Here is a tiny trained network, its code and every weight. The questions are about switching its units off for an input and a target symbol, where a switched-off unit gives its printed mean instead of its output.

import numpy as np


def w(rows, s, z=0):
    codes = np.array(rows[::2]) - 128.0
    scale = np.full(codes.shape[1], s)
    scale[-1] = z or s
    return codes * scale


def norm(h):
    return h / np.sqrt((h * h).mean(-1, keepdims=True) + 1e-5)


def f(y):
    return np.maximum(y, 0)


def softmax(a):
    e = np.exp(a - a.max(-1, keepdims=True))
    return e / e.sum(-1, keepdims=True)


def log_softmax(a):
    a = a - a.max(-1, keepdims=True)
    return a - np.log(np.exp(a).sum(-1, keepdims=True))


def net(x, mask):
    ids = ['ζηξπσψω'.index(c) for c in x.split()]
    T = len(ids)
    res = E[ids] + P[:T]
    u = 0
    for l in range(2):
        q, k, v = (norm(res) @ M[l].T for M in (Q, K, V))
        z = softmax(np.where(np.tri(T) > 0, q @ k.T / 4**0.5, -1e9)) @ v
        res = res + np.where(mask[u], z, O[l][:, -1]) @ O[l][:, :-1]
        u += 1
        y = f(norm(res) @ A[l][:, :-1].T + A[l][:, -1])
        res = res + np.where(mask[u : u + 12], y, B[l][:, -1]) @ B[l][:, :-1]
        u += 12
    return log_softmax(norm(res)[-1] @ U[:, :-1].T + U[:, -1])


Q, K, V, O, A, B = {}, {}, {}, {}, {}, {}
E = w([
[127,147,150,148,116,199],'ζ',
[133,69,124,124,53,71],'η',
[123,178,173,119,125,254],'ξ',
[56,140,111,120,76,126],'π',
[55,131,114,155,97,49],'σ',
[49,77,53,237,171,69],'ψ',
[138,150,170,169,170,236],'ω',
],0.015)
P = w([
[89,106,131,148,86,166],'0',
[92,138,71,75,140,185],'1',
[137,175,168,125,83,145],'2',
[67,80,145,140,123,151],'3',
[114,134,73,73,167,172],'4',
[146,181,150,151,88,149],'5',
[68,56,177,94,140,135],'6',
[143,124,73,62,184,154],'7',
[170,144,125,178,94,117],'8',
[136,1,131,36,109,79],'9',
],0.0095)
Q[0] = w([
[107,144,88,255,143,150],'0.h1',
[122,99,78,140,144,139],'0.h1',
[189,134,125,157,125,31],'0.h1',
[160,178,62,74,104,127],'0.h1',
],0.0091)
K[0] = w([
[71,125,254,96,130,82],'0.h1',
[209,60,109,107,101,147],'0.h1',
[91,143,109,127,30,105],'0.h1',
[142,232,76,72,42,34],'0.h1',
],0.0072)
V[0] = w([
[178,58,110,73,50,102],'0.h1',
[64,69,172,146,124,218],'0.h1',
[147,218,3,173,116,136],'0.h1',
[124,43,186,84,101,122],'0.h1',
],0.0046)
O[0] = w([
[83,134,191,163,91,49,69],'0.h1',
[168,65,50,59,73,46,254],'0.h1',
[135,139,165,127,119,124,132],'0.h1',
[253,164,205,67,207,147,118],'0.h1',
],0.0061,0.0059)
A[0] = w([
[110,104,160,127,44,128,6],'0.n1',
[75,183,118,112,54,95,150],'0.n2',
[148,171,108,192,172,97,138],'0.n3',
[105,141,100,131,2,119,164],'0.n4',
[117,62,120,234,93,121,130],'0.n5',
[129,99,131,142,116,197,168],'0.n6',
[172,54,124,157,139,118,157],'0.n7',
[152,117,118,163,161,195,185],'0.n8',
[167,125,94,98,117,160,108],'0.n9',
[131,78,83,189,74,128,117],'0.n10',
[127,126,122,185,201,123,201],'0.n11',
[82,193,93,92,197,117,87],'0.n12',
],0.0086,0.0017)
B[0] = w([
[83,182,99,107,126,158,184],'0.n1',
[144,124,108,156,149,143,192],'0.n2',
[183,251,104,114,160,165,149],'0.n3',
[157,112,136,172,179,129,254],'0.n4',
[153,78,152,127,150,169,211],'0.n5',
[116,91,129,139,104,106,243],'0.n6',
[162,176,153,150,97,141,177],'0.n7',
[153,114,100,139,145,90,225],'0.n8',
[99,146,143,132,63,102,206],'0.n9',
[103,165,172,119,103,109,224],'0.n10',
[106,114,124,80,112,151,164],'0.n11',
[146,149,2,124,174,107,151],'0.n12',
],0.0092,0.0061)
Q[1] = w([
[67,13,86,97,159,150],'1.h1',
[106,42,161,118,128,121],'1.h1',
[183,64,77,183,87,134],'1.h1',
[46,101,146,7,107,82],'1.h1',
],0.013)
K[1] = w([
[248,110,81,150,170,142],'1.h1',
[181,239,87,102,203,140],'1.h1',
[173,64,175,74,168,98],'1.h1',
[229,221,68,157,125,94],'1.h1',
],0.011)
V[1] = w([
[154,124,151,82,188,83],'1.h1',
[117,80,141,179,92,37],'1.h1',
[36,158,247,115,25,100],'1.h1',
[209,90,255,115,125,185],'1.h1',
],0.0068)
O[1] = w([
[64,90,74,114,218,189,3],'1.h1',
[155,110,242,82,159,76,159],'1.h1',
[89,109,80,54,99,16,84],'1.h1',
[254,134,149,158,159,202,99],'1.h1',
],0.0098,0.0059)
A[1] = w([
[159,137,142,70,81,172,251],'1.n1',
[120,246,135,115,128,171,173],'1.n2',
[111,120,157,45,154,95,206],'1.n3',
[184,108,51,124,106,150,83],'1.n4',
[178,99,172,181,168,187,113],'1.n5',
[97,72,178,134,78,110,228],'1.n6',
[100,97,133,138,109,140,161],'1.n7',
[138,134,81,121,159,206,64],'1.n8',
[162,127,206,135,125,162,218],'1.n9',
[154,163,145,95,116,100,66],'1.n10',
[95,134,87,95,97,107,194],'1.n11',
[139,102,210,180,152,147,132],'1.n12',
],0.014,0.0027)
B[1] = w([
[143,134,125,151,140,46,225],'1.n1',
[139,69,85,125,173,163,160],'1.n2',
[213,178,179,68,210,201,149],'1.n3',
[78,156,126,130,227,155,195],'1.n4',
[106,186,156,95,45,234,198],'1.n5',
[128,205,59,98,213,171,255],'1.n6',
[154,144,111,57,135,2,174],'1.n7',
[234,123,133,156,129,60,163],'1.n8',
[126,100,39,168,135,121,223],'1.n9',
[30,57,165,112,121,145,164],'1.n10',
[156,96,219,118,63,192,178],'1.n11',
[28,23,153,91,71,128,200],'1.n12',
],0.008,0.0095)
U = w([
[153,101,99,147,79,48,139],'ζ',
[160,34,115,76,128,123,137],'η',
[170,180,66,184,175,149,160],'ξ',
[116,248,118,101,81,128,4],'π',
[122,158,139,78,207,134,178],'σ',
[34,46,63,120,177,129,44],'ψ',
[114,97,149,157,69,196,238],'ω',
],0.012,0.003)

Each question gives the input, a string of symbols that net reads in full, and the target symbol t.
The units are the heads (4 rows each of Q, K, V and O) and the neurons (one row each of A and B). Each row of codes is followed by its name. A weight is (code - 128) times the scale printed after its matrix; where a second scale follows, it is the last column's (O, A, B and U).
mask holds one flag per unit, layer by layer, with each layer's heads first. A switched-off unit (its flag False) gives its mean, the last column of its rows in O or B, instead of its output. The means were averaged over made-up inputs and are rounded, as every weight is.
A unit's drop is (log p(t) with every unit on - log p(t) with that unit switched off) / (log p(t) with every unit on - log p(t) with every unit switched off).
The circuit of an input: a set's keep is (log p(t) with only the set's units on - log p(t) with every unit switched off) / (log p(t) with every unit on - log p(t) with every unit switched off). Starting from the 12 units with the biggest drops (on a tie, the unit counted first), units are removed one at a time, each time the one whose removal leaves the highest keep (on an exact tie, the one counted first), for as long as the keep stays at least 0.8.
units of the circuit, in order: the units of the circuit, biggest drop first
top k neurons: the k neurons with the biggest drops, biggest first
k most important neurons of layer l: the k neurons of layer l with the biggest drops, biggest first
input π π ω ζ ξ ψ ζ ψ η η, target ψ: units of the circuit, in order : (1.h1 0.n3 1.n6)
input σ ζ ω ζ σ, target ξ: units of the circuit, in order : (1.h1)
input ζ π ζ η ζ, target σ: units of the circuit, in order : (1.n3 1.h1)
input η ζ ψ η ζ, target σ: 2 most important neurons of layer 0 : (0.n5 0.n10)
input π π ζ ζ ξ, target η: top 2 neurons : (0.n5 1.n6)
input ψ η η ζ, target η: units of the circuit, in order : (1.h1 0.h1)
input η ζ ζ ζ ζ π ψ ζ π, target ψ: 2 most important neurons of layer 0 : (0.n4 0.n5)
input π ξ ζ ζ ζ, target π: top 4 neurons : (0.n9 0.n5 0.n4 0.n6)
input σ ζ ξ, target σ: units of the circuit, in order : (1.h1 1.n3)
input ζ π η ψ π, target σ: top 2 neurons : (0.n4 0.n10)
input π ω η, target π: units of the circuit, in order : (0.n1 1.n6)
input ξ ω ζ ω ζ π, target ω: units of the circuit, in order : (0.n8 1.n6 1.h1 0.n4)
input η ψ ζ ψ ξ ω, target ψ: top 3 neurons : (0.n5 0.n9 0.n11)
input ω ζ ζ η ψ ζ ζ ξ ω ω, target ω: 3 most important neurons of layer 1 : (1.n5 1.n12 1.n6)
input η ω ζ ω ψ ξ ω ψ ω, target ω: units of the circuit, in order : (1.n12)
input ω ξ ψ σ ζ ω, target σ: top 3 neurons : (0.n8 0.n5 1.n3)
input ψ ω ψ ζ ω ζ η ζ ω σ, target ω: units of the circuit, in order : (1.h1 1.n5)
input ζ ω ζ π ψ ξ ψ ζ ω η, target ω: top 2 neurons : (0.n8 0.n3)
input ζ ω ζ ξ σ π ξ π, target ξ: top 4 neurons : (0.n12 0.n10 1.n12 0.n2)
input ω σ η σ ψ ψ, target σ: top neuron : (0.n8)
input ω ξ ζ π, target π: top 4 neurons : (0.n3 0.n4 0.n5 1.n9)
input ζ ζ ζ ζ, target ζ: 2 most important neurons of layer 1 : (1.n5 1.n4)
input ω ζ π ω η, target σ: top 3 neurons : (0.n6 0.n5 1.n3)
input ω ψ ψ ω ω σ ψ, target ω: 3 most important neurons of layer 0 : (0.n8 0.n1 0.n10)
